a =
[[149 121 136 112]
 [150 122 136 112]
 [150 122 137 111]
 [146 120 136 114]
 [148 121 136 113]
 [146 120 136 114]]
a[0,0] = 149
a[4,1] = 121
a[3,1] = 120
a[:, 3] = [112, 112, 111, 114, 113, 114]
a[4,2] = 136
a[3,0] = 146
a[5,3] = 114
a[2,0] = 150
a[2,1] = 122
a[3,3] = 114
a[2,2] = 137

x = [108 120 156 110 144 144 133]
x[0] => 108
x[-1] => 133
x[-2] => 144

arr = ((136, 114, 155, 131, 105, 154, 103, 136, 141, 119), (127, 149, 117, 130, 144, 151, 112, 130, 114, 150))
arr[0][0]: 136
arr[:, 6]: [103, 112]
arr[:, 2]: [155, 117]
arr[:, 5]: [154, 151]
arr[1][8]: 114
arr[:, 9]: [119, 150]
arr[0][8]: 141
arr[:, 4]: [105, 144]
arr[1]: [127, 149, 117, 130, 144, 151, 112, 130, 114, 150]
arr[0][4]: 105

W =
array([[110, 121, 146, 118, 143, 121, 142, 124, 109, 119],
       [143, 119, 114, 119, 113, 119, 151, 139, 121, 121],
       [111, 139, 108, 137, 138, 137, 142, 114, 138, 138],
       [145, 118, 142, 115, 138, 122, 131, 147, 143, 120],
       [140, 137, 144, 140, 118, 137, 110, 114, 118, 137],
       [118, 121, 122, 121, 141, 119, 116, 143, 115, 120]])
Rows and columns are counted from 0.
(0, 0): 110
(1, 4): 113
(1, 5): 119
(0, 7): 124
(3, 4): 138
(3, 3): 115
(5, 6): 116
(4, 8): 118
(4, 6): 110
(1, 8): 121
(2, 4): 138
(1, 2): 114
(4, 7): 114
(1, 6): 151
(4, 4): 118
(3, 2): 142
(4, 9): 137
(1, 7): 139
(3, 9): 120
(1, 1): 119
(2, 7): 114
(5, 1): 121
(4, 5): 137
(0, 4): 143
(3, 1): 118
(0, 3): 118
(0, 9): 119
(2, 0): 111
(2, 1): 139
(2, 6): 142
(2, 9): 138

M = (105, 108, 122, 121, 147, 151)
M[-6] -> 105
M[3] -> 121
M[-1] -> 151
M[2] -> 122

data = [134 142 117 130 135 134 129 102]
data[-8] -> 134
data[-4] -> 135
data[-5] -> 130

A =
[[141 129 122 123 146 140 113 119 104 122 144 107 137]
 [153 129 147 113 123 130 105 113 130 121 104 113 136]
 [116 140 112 145 111 147 126 150 117 151 129 141 121]
 [104 122 119 153 127 131 137 102 114 148 142 134 144]
 [146 125 131 125 145 144 150 127 126 141 121 153 131]
 [112 106 102 129 130 137 108 131 118 112 154 117 133]
 [109 125 102 123 113 153 152 116 108 124 112 124 108]]
A[0,-13]	141
A[5,-7]	108
A[4]	[146, 125, 131, 125, 145, 144, 150, 127, 126, 141, 121, 153, 131]
A[-3,5]	144
A[6,3]	123
A[1]	[153, 129, 147, 113, 123, 130, 105, 113, 130, 121, 104, 113, 136]
A[1,2]	147
A[0,10]	144
A[0,9]	122
A[1,-8]	130
A[6,10]	112
A[3,9]	148
A[-1,-4]	124
A[1,-7]	105
A[-5,0]	116
A[2,6]	126
A[4,6]	150
A[-3,9]	141
A[-2]	[112, 106, 102, 129, 130, 137, 108, 131, 118, 112, 154, 117, 133]
A[2]	[116, 140, 112, 145, 111, 147, 126, 150, 117, 151, 129, 141, 121]
A[:, 5]	[140, 130, 147, 131, 144, 137, 153]
A[2,3]	145
A[-2,3]	129
A[3]	[104, 122, 119, 153, 127, 131, 137, 102, 114, 148, 142, 134, 144]
A[3,5]	131
A[-2,5]	137
A[-4,-5]	114
A[-3,8]	126
A[-4,0]	104
A[:, -6]	[119, 113, 150, 102, 127, 131, 116]

grid = [146 143 125 150 122 115 124 130 152]
grid[0]: 146
grid[6]: 124
grid[7]: 130

m = [105 127 113 117 100]
m[0]: 105
m[4]: 100
m[1]: 127

B =
[[125 146 111 148 151 116 143 153 116 142 126]
 [136 149 144 103 140 129 113 141 154 139 131]
 [137 137 147 112 130 137 119 130 150 133 134]
 [136 111 123 152 134 130 140 115 123 133 138]
 [137 112 121 157 137 130 143 118 121 135 138]
 [140 112 135 135 130 135 128 111 136 132 139]
 [123 144 112 148 146 119 144 151 115 139 125]]
B[-7, -11] => 125
B[-3, 0] => 137
B[-6, 7] => 141
B[-5, 10] => 134
B[2, -11] => 137
B[5, -4] => 111
B[-2, 3] => 135
B[-2] => [140, 112, 135, 135, 130, 135, 128, 111, 136, 132, 139]
B[6, 9] => 139
B[-7, -9] => 111
B[4, -9] => 121
B[-4, 7] => 115
B[:, 2] => [111, 144, 147, 123, 121, 135, 112]
B[-2, -2] => 132
B[2, -7] => 130
B[:, 3] => [148, 103, 112, 152, 157, 135, 148]
B[4, 5] => 130
B[:, 6] => [143, 113, 119, 140, 143, 128, 144]
B[-4] => [136, 111, 123, 152, 134, 130, 140, 115, 123, 133, 138]
B[-1, -5] => 144
B[:, 0] => [125, 136, 137, 136, 137, 140, 123]
B[-2, 6] => 128
B[0, 5] => 116

X = [108 135 122 133 113 137 117 132 136 122 154 112 124 116 132 127]
X[-16] => 108
X[-6] => 154
X[-5] => 112
X[-11] => 137
X[6] => 117
